How the elements are linked:
state | fu su te li se da
zuf | rig - pak sef - vak
dil | zaz - - liv - sab
viv | vif sab res kes nek bok
ves | kav - sef kas - kud
dal | pur nal vif ped mep tet
kel | zas - - zaz - tus
nal | nek zaz fon vak rit vif
las | dek - zuf ves - dov
gev | koz - - mav liv fus
led | dum tus nor vif miz zis
mul | vak liv gev pid rig kes
kiv | kud vas pid bag kav kat
dez | tad dum bos nar kat -
kes | rel gev fus dum mul gur
nor | rin - - zos tus kot
met | sem - - tun res -
zos | res - - zem fon sem
lek | mub - kas let - mas
kud | kiv sef miz mep ves zib
fut | fid ped fef dem nif -
rak | mas nin bag bop mub zub
tet | nar vif sog fef dal -
dem | tob zib tad mif ver -
dum | led mav rin viv pid bos
sab | fon - - gev dil res
zem | fus - - nor koz ros
let | bes - las pog - biz
pur | dal nek viv lur bag nar
fus | zem - - rin gev tun
res | zos - - fus sab met
tus | mav - - fon kel nor
mif | zam dal tet fut nen -
sem | met - - ros zos -
mep | bag rit nal dov kas dal
dov | bek zuf vak kud las ped
zib | kat miz led dal kud tad
kav | ves - vas nin - kiv
bok | sog res met gur viv -
ped | lur vak rel zib dov fef
zas | kel - - dil - mav
fid | fut lur tef tob gad -
bes | let - dek vom - bop
kor | gur zem ros zis rel -
ber | kot - - met rin -
bos | zis rin ber bok dum -
bek | dov rig mul kiv dek lur
pak | liv - - kel - koz
nar | tet viv bok tef pur -
pid | miz zas mav nek vas dum
fon | sab - - koz zaz zos
lur | ped mul kes kat bek tef
gur | kor fus tun bos kes -
nin | kas - ran dek - bag
ver | gek kud zib nen niv dem
kat | zib pid dum pur kiv dez
koz | gev - - tus pak zem
zub | nen bag pur gad rak zam
rel | kes koz zem led vak kor
ran | rit - dil rig - nek
sef | vas - kel rit - miz
kas | nin - rit las - mep
mas | rak kas mep biz lek nen
fef | tef rel kor tad ped -
tef | fef kes gur dez lur -
tad | dez led zis tet zib -
tun | ros - - ber fus -
les | niv kav kiv rak vom gek
kot | ber - - sem nor -
zam | mif pur nar fid zub -
vif | viv fon zos rel nal sog
ros | tun - - kot zem -
vas | sef - zas ran - pid
nek | nal dil sab mul ran viv
rit | ran - zaz zuf - nal
mav | tus - - sab zas rin
gad | nif bek lur gek bop fid
rin | nor - - res mav ber
miz | pid kel tus nal sef led
liv | pak - - zas - gev
rig | zuf - liv vas - mul
bag | mep ran nek bek nin pur
vak | mul pak koz miz zuf rel
tob | dem kat dez zam gek -
gek | ver kiv kat zub les tob
sog | bok zos sem kor vif -
pog | vom - ves lek - niv
bop | biz dek bek les bes gad
vom | pog - kav mub - les
biz | bop las dov niv let nif
niv | les ves kud mas pog ver
dek | las - rig kav - bek
zis | bos nor kot sog led -
nen | zub mep dal nif mas mif
mub | lek - nin bes - rak
nif | gad dov ped ver biz fut
zaz | dil - - pak - fon

The rows follow the links: the fewer symbols apart two elements are, the more alike their rows tend to be.

Each row is also shifted at random along 2 hidden directions that mean nothing.

Row, then element:
 33   -8   15  -10   35    6   40    6   26  -17    3  -23  -72  -30  -41    8   40    6   19  -12    7    4  -31   21   35   23   13   34   -3   29   26   17  -26  -86   24   51   12   -3    3    8  -30   -4  -85  -16   -6   29    3   20  -22   45: nen
-75   21   57  -33   24    4    5  -13    0   -5   82    0   17  -18   -4  -44  -16   46   25  -17   10  -15   19   29   -2   22   -5   -8   31   18    5   -8  -21  -14  -29   30  -17   31   -5   11  -27  -25   10  -75  -29  -29   24   -7   11   -5: dek
 16   51   -9   11   -2    3  -20    1   -5    7   10   -2   21    9   -4  -34  -19  -13  -20   -1    0  -34   23  -27  -11   -9  -16   -2    9   -1  -16  -33   36   28  -15  -29   10   29    1   40   27   11   27  -15   -1   15   -2  -32  -10    4: ran
-44  -24  -11    5    1    2   25    3   -2   -4   14   33  -23  -22  -13   17   -1   22   11   15    1    6   23   22   21   -1   21    1    9    7    4   14  -44  -47   17   31  -26  -11   -9  -35  -15    9  -14  -10  -25  -15   26   42    0  -23: fut
-11   29   38  -32   10   -6  -38   -8   18   12   35  -31   14    8  -13  -28   -4    8  -14   -3    1   -5  -17    4   -9    7    6    2   40   14    9  -20    6   -3  -31    6   34    8   -2   46   10   -7  -26  -41  -17   24   -5  -36  -12   34: dil
 -4  -52   57  -47   14   12    1   -4   -1   -9  -18  -23  -16   -2   -6  -10   11   25   17  -11    3   25  -74   14   11   20    1   26  -12    1   19   20   -7   -7   24   24   34  -20    1    7  -41  -17  -59    3   25   19  -31  -19   -4   31: miz
132    7  -23   22  -15   13   29    3    6   11  -42  -25   15    6   35   37   34  -34    7    2  -12    4  -15   11   -7   62  -36   -5  -42   29    2   24   22   16  -12   14    7  -15   18  -26   17    8    0   55    7    3  -20   27   -5   12: dez
-76  -15  -29  -11  -19  -22  -37   12   10    9  -17   36   20   31   -3   28  -26   -3  -25   -2  -14   19   38  -18   -5  -62   45  -29    6  -34   -8   -4   -8   26    1  -29   -5  -23   -5  -16   26    8   38    4   26  -16   11   -1   22  -45: zem
 -4   15  -32   18  -25  -13  -18    2    2   14    7   22   37    5   29   36  -10  -10   -8   26   -4   21   43    8  -29   -8   -1  -36    4   17   -4   -9  -22   23  -36  -10  -20   -8    1  -31   26   16   40    2  -17  -10   19   26    9  -29: gur
-75  -25    7  -14   30  -10  -12   -8   22  -11   20    1  -40  -35  -37   -3   24   32   10   17   -2   12    4   15   33  -23   33   41   16   -1    7   13  -30  -83    4   35   -8  -11  -18   18  -10   -2  -41  -30  -37   29   26   -2  -17   36: dal
 55   23   39  -10   24  -11   22  -13   28    3   17  -19  -11  -11   12   45   18  -17   11  -23    8    7   17   30  -10   43   -1  -35   11   32   27   12  -15  -20  -15   39   -8   12   15  -24  -14  -11   -9  -29  -13  -11    6   12    0   -2: lur
 -1  -36   13   -5   20   13   37    1   -6  -21   -8   -1  -46  -23   -3   14   39   -1   26   -6    1   -1  -12   17   27   15   -4   31  -29   -6    2   40  -12  -41   35   30   -8    4    8  -18  -27  -10  -17    1   -1   -2    7   21  -14    5: ver
 89   17   44   13   22   14   40  -15  -14   -6    2  -33  -34  -23   12  -10   32  -10   20  -17   12   -8  -40   30   -3   67  -47   13  -16   22   16   25   12   -5   -6   26   -8   29   19   -2  -44  -30  -26   10    1    2  -20  -13   -9   23: les
-24   -8  -19  -16   -9  -20  -39   -4   19    4  -34   -1  -11   18  -21   26   -6   -9  -12   15  -10   14   -7  -18    7  -40   31    5    2   -9   -5   -6    9  -11    6  -16   20  -20   -7   20   17   10  -13   11   10   30  -13  -15  -11   20: zos
 10   10  -21   54   20   -1  -12   -2  -37   -5   -1   -5   11    6   45   17   28  -27    5    9  -16  -11   49   -5  -19  -12  -25    2  -54  -27  -32   35   17   29  -14  -26  -33    1    0  -25   21  -23   84   27   -8  -34   29    5  -11  -19: kat
 69   36   -5    4  -18  -15  -11    6   -3   13  -24   -3   26   39   17   37  -29  -31  -20  -33   -3   15    1  -33  -22   -7   -9  -58   13   12    8  -16   25   65  -28  -26    8   14   10   -9   13    0   17    5   41   12  -26  -19   10  -16: gev
-30    4   20  -48  -14   -1  -19   -1   17    7    4   -5   15    6  -38  -19  -24   17   -9   -9    5   -7  -19  -19   18  -10   23    5   16   -1    4  -25   12   -4    5   -7   34   -2   -3   38    8    7  -25  -12   17   18  -20  -29   -4   24: zaz
 23  -36   41  -47   -7   -6   -5   -8    4   -3  -28  -14    1   20    6   -2   12    0    0  -17    2   28  -61  -11    2   -3    1   14    5    0   16    2    7   23   13   -7   45  -15   12    8  -10   -8  -42   24   37   33  -46  -28   -1   34: tus
 76   10  -39   36  -26   -2   43   11   -6  -15  -53    7  -45    6  -32    0  -18  -27  -11  -15    6  -22  -30  -39   30  -23   -3   18   -1   -6    5  -16   21  -12   47  -14    5   25   -8   11    1   13  -42   32   44   30  -25  -14   -5   12: mep
 34   30   26   38   23   -2   -6    3   -5   -3   32  -29  -21  -13    1  -18   -1   -6   -1   12    2  -21    1   14   -8   10  -29    4   31   20    2    2   -4  -23  -24   10   -2   36  -16   25  -20  -22  -12  -19  -23   20    8  -29  -18   32: bag
-35   18  -65   59  -16    9   23   15  -33  -22  -18   41   -8   -4  -14  -50  -39    1  -10   -3    2  -52   28  -31   19  -51   -7   18  -17  -46  -37  -16   28    8   36  -42  -27   30  -16   23   25   19   41   14   27  -15   28    1   -4  -32: lek
-56  -27  -44   12  -14  -12  -23    6   17    5   -9   26    9    5  -17   10   -8    7  -12   42   -9    8   14  -10   10  -39   22   20    2    1   -4  -11  -15  -32   -1   -8    1  -40  -21    3   28   23   -8    6  -32   16   15   14   -8    7: sog
 10   27    6   38    5   -6   22    5  -25  -20   23   10  -13   -8   16   -5  -19   -5   10  -14    3  -20   19   20   -6   16  -26  -22   11    0   -5    3   -7    4   -4    5  -35   36  -10  -26  -23  -14   25  -12    6  -30   15    7   -2  -34: bop
  8  -10  -22    6  -28  -22   21   16  -17   -8  -50   31    1   28   -6   14  -45  -16  -30  -36    1    0   -8  -33    4  -37   11  -30   22  -19    9  -23   14   43   26  -31   -3    5    5  -19    2   12   11   17   61   -6  -17  -12   25  -50: vak
 69   16  -48   53    5   13   21    4    0    5    1    2  -16  -14   10   14   15  -38   -2   24   -5  -11   28   -6    1   13  -20   15  -14   20  -10    6   -6  -22   -5    1  -24    3   -9  -16   21   13    4   17  -16    8   16   17   -8   -9: zam
 70    4   25    8   24   13   21   -1   -3   -9    1  -41  -27  -14   11   16   53  -27   23  -13    5   -3  -19   30   -1   49  -28   15  -29   24    2   28    1  -18   -5   41   -5    3   23  -21  -14  -20  -11    6  -14    3   -4   13  -15   21: gek
 45   -5   35    2    7    7  -20   -5  -22   -8    0  -34    9    7   31   -7   18  -15    4   -5   -6    2  -29    5  -37   27  -31  -13  -10    4    0   18   19   44  -23  -13   14    3   12   16   -9  -23   12   14    0    1  -17  -36   -1   26: pid
 -2  -18   12  -37  -19   -1   -8    0   -9   -1  -27    0   25   23   -9  -22  -10    4  -10  -22    0   -3  -42  -27   14   -8    2    4  -15  -18    1   -7   31   37   16  -27   31   -9   11   13    7    4    3   18   40    0  -32  -23    6   13: kel
 38   38    7   11   -1   16   44   -2   -8  -11   18   -2  -14  -13    3  -24  -16    0    7  -34   13  -27   11   17   10   40  -13  -28   -2   12   -2   -2    9   -5    8    9  -16   44   13  -12   -7   -1    8  -28   12  -27    3    5    4  -25: bes

Start here and follow the symbols in turn, left to right. Where do you end up?
Answer with the element's name.
 65   36   31   11   20   18   27   -5   18   -2   27  -25  -23  -26   -5  -40    2    2   23  -16    7  -35   -3   16   14   54  -17   17   11   25   -3  -12    5  -39    2   20    7   39   14   25  -12   -3  -35  -37   -9    7   -5   -2  -18   31
li da li su -> kav
-27   22   16   13   25    4   11    1    6  -14   44   -7  -22  -22   18   17   21    4   20    4    4   -2   43   40   -2   20   -6   -9    9   14    3   21  -29  -25  -19   28  -35   23   -1  -19  -28  -12   16  -42  -26  -22   29   22   -4  -12
te se su -> rig
 87   23  -55   40  -32   -7   25    9   -5    5  -36    8   18   10   25   51   -8  -43   -9    2   -9    0   35   -2  -10   20  -10  -44  -11   11   -9   -9    2   30  -15  -16  -28    4   -5  -39   40   20   36   37    6  -14   10   32    9  -43
fu fu -> tef
-49  -37   -2  -11   21    9    9    3  -14  -19  -26    9  -17   -6    1    4   30    8   11    3   -2   16   -9    1    9  -24   15   27  -38  -38  -11   34   -6   -5   23    9   -5  -23    1  -12   -6  -11   17   29    2  -16    8   21   -7   -1
te li su -> fon
-124   -11    51   -54    12    11    18    -3    -2   -10    56    19    -6   -19   -25   -47   -19    57    16   -23    11     2    -8    31    27    -4    30    10    39   -10    10    -9   -25   -32    13    33    -6    20    -4     6   -53   -10   -25   -67   -17   -18    22     7    19   -13
te fu -> rig
 13   25  -13   55   33    2    3    3    2  -17   34   -7  -23  -22   11   -4   26   -2    5   20   -1  -21   38   11    6    3  -16   13    4   -1   -9   13   -6  -36  -18   17  -22   25  -15    5   13  -15   14  -16  -38   -3   32    9   -7   10
te su te -> sab
 30   23  -19   28   -1    5   -8    1   21   10   22   -8   -3   -5    4   21   18  -20   -1   40   -4   -2   28    9   -8   13  -11    4    4   32   -2    8  -23  -35  -21   14  -19   -4  -11   -5   14    8   -6    9  -50   15   14   10  -14   18
se te da -> bok
 61   51  -48   79  -25  -19   29   18  -47   -5  -25   32   22   26   42   10  -49  -45  -23  -11   -6  -22   49  -30  -27  -15  -30  -63   -3  -23  -23  -28   22   73    2  -51  -51   42   -2  -27    9   -5   81   23   42  -34    4    1    9  -71
fu se fu -> dek
 46   23   55  -54   -6   -4   -7  -11   33   22   10  -27   18   23    1   -5  -12   -4    4  -36    9   13  -30   18  -16   42    1  -31   33   35   24  -17   17   12  -31   20   32   11   37   15  -10    3  -19  -30    3    0  -29  -13    9   17
fu da li -> tus
 35    0   -3    9   -5   13   60    6  -15  -24  -22   24  -36  -16  -10    7  -21   -3    9  -28   13   -8  -22    4   28    1    8    2    2   -4   14    0    0  -14   40   23  -16   33   -3  -32  -30   -8  -19    3   34   -2   -1   15    7  -36
te da fu -> lur
 53    0  -26   -4  -24   -8  -11    9    6    3  -57    1   -8   34  -24   12  -28  -19  -26   -4   -2    2  -30  -46   -4  -31   10    4   12   -4   16  -15   25   12   19  -31   32    0    5   27   14   16  -21   34   40   45  -31  -36   -1   19
da li da -> ros
-106    18    38     5    42   -23   -78    -4    20     3    65   -11     5   -22     4   -11    13    27     2    47     5    11    54    15   -25   -20    18     7    29     4    -8    13   -33   -40   -56    -4    -5    -6   -23    30     8   -27    13   -64   -75    19    42   -15   -20    22
te se da -> res
 22   19   -1   26    6   12   28   -4  -32  -11   18   -4    4  -17    3  -38    5   -4   10  -12    4  -32   14   -4    0   24  -34   14  -32  -14  -21   -5   25   20    3   -9  -13   25   12    6    0  -11   36   -2    8  -25   12    2   -7   -4
fu fu fu -> pog
  4   32  -48   92   -4    0    5   12  -48  -20   12   30   -4   -6    8  -33  -17  -26  -16   21   -8  -40   54  -17  -23  -26  -30    4   -5  -16  -32   -5    7    9    3  -36  -35   38  -25   19   13  -11   63    7   -4  -19   27  -10   -6  -23
fu da -> nen
 60  -10   12  -23   -6   -5    9    8   25   -4  -37  -25  -39    7  -35    9   -8   -5   -9  -19    8   10  -72  -18   21   -5   12   20   26    9   33   -9    1  -34   18    7   44   10    7   28  -25   10  -87    2   23   60  -35  -35  -17   41
se fu te -> dil
 88    8   14  -14  -14   15   74    3    3  -11  -31    2  -31   -2  -17  -12  -16   -7   17  -55    6  -16  -35   12   45   31    1   -2   -7   17   22  -19   27   -5   55   25   12   27   16   -7  -23   12  -40   -7   48  -11  -20   20    9  -14
te da da se -> dov
 33   38   49  -29   -3    4   12   -5   21   20   16  -18   22    4   -3  -15  -22   -7    4  -47    8   -4  -10    7  -12   39  -13  -27   21   29   12  -28    9   16  -17    7   18   24   27   11  -15   -3  -15  -43    8   -9  -21  -14    4   -3
da da se -> mul
-157   -31   -51    36     3    -6   -45    -8   -25   -10    40    42     5   -21    -3   -20    -6    37    -8    66    -8   -12    65   -14    10   -63    25    31    16   -44   -32     7   -46   -47    -9    -9   -49   -21   -46    -1    18     8    35     0   -49   -16    52    20     2   -14
fu se te -> viv
119   48   19   15   -2   -4   -4   -1   18   11  -17  -41  -11    7   -7    2   -8  -45  -14   -9   -1    2  -32  -14  -17   26  -24   -7   14   38   16  -18   24    5  -22   -6   30   21    7   31   -4   -2  -32    5    6   51  -32  -40   -5   31
da fu su -> fon
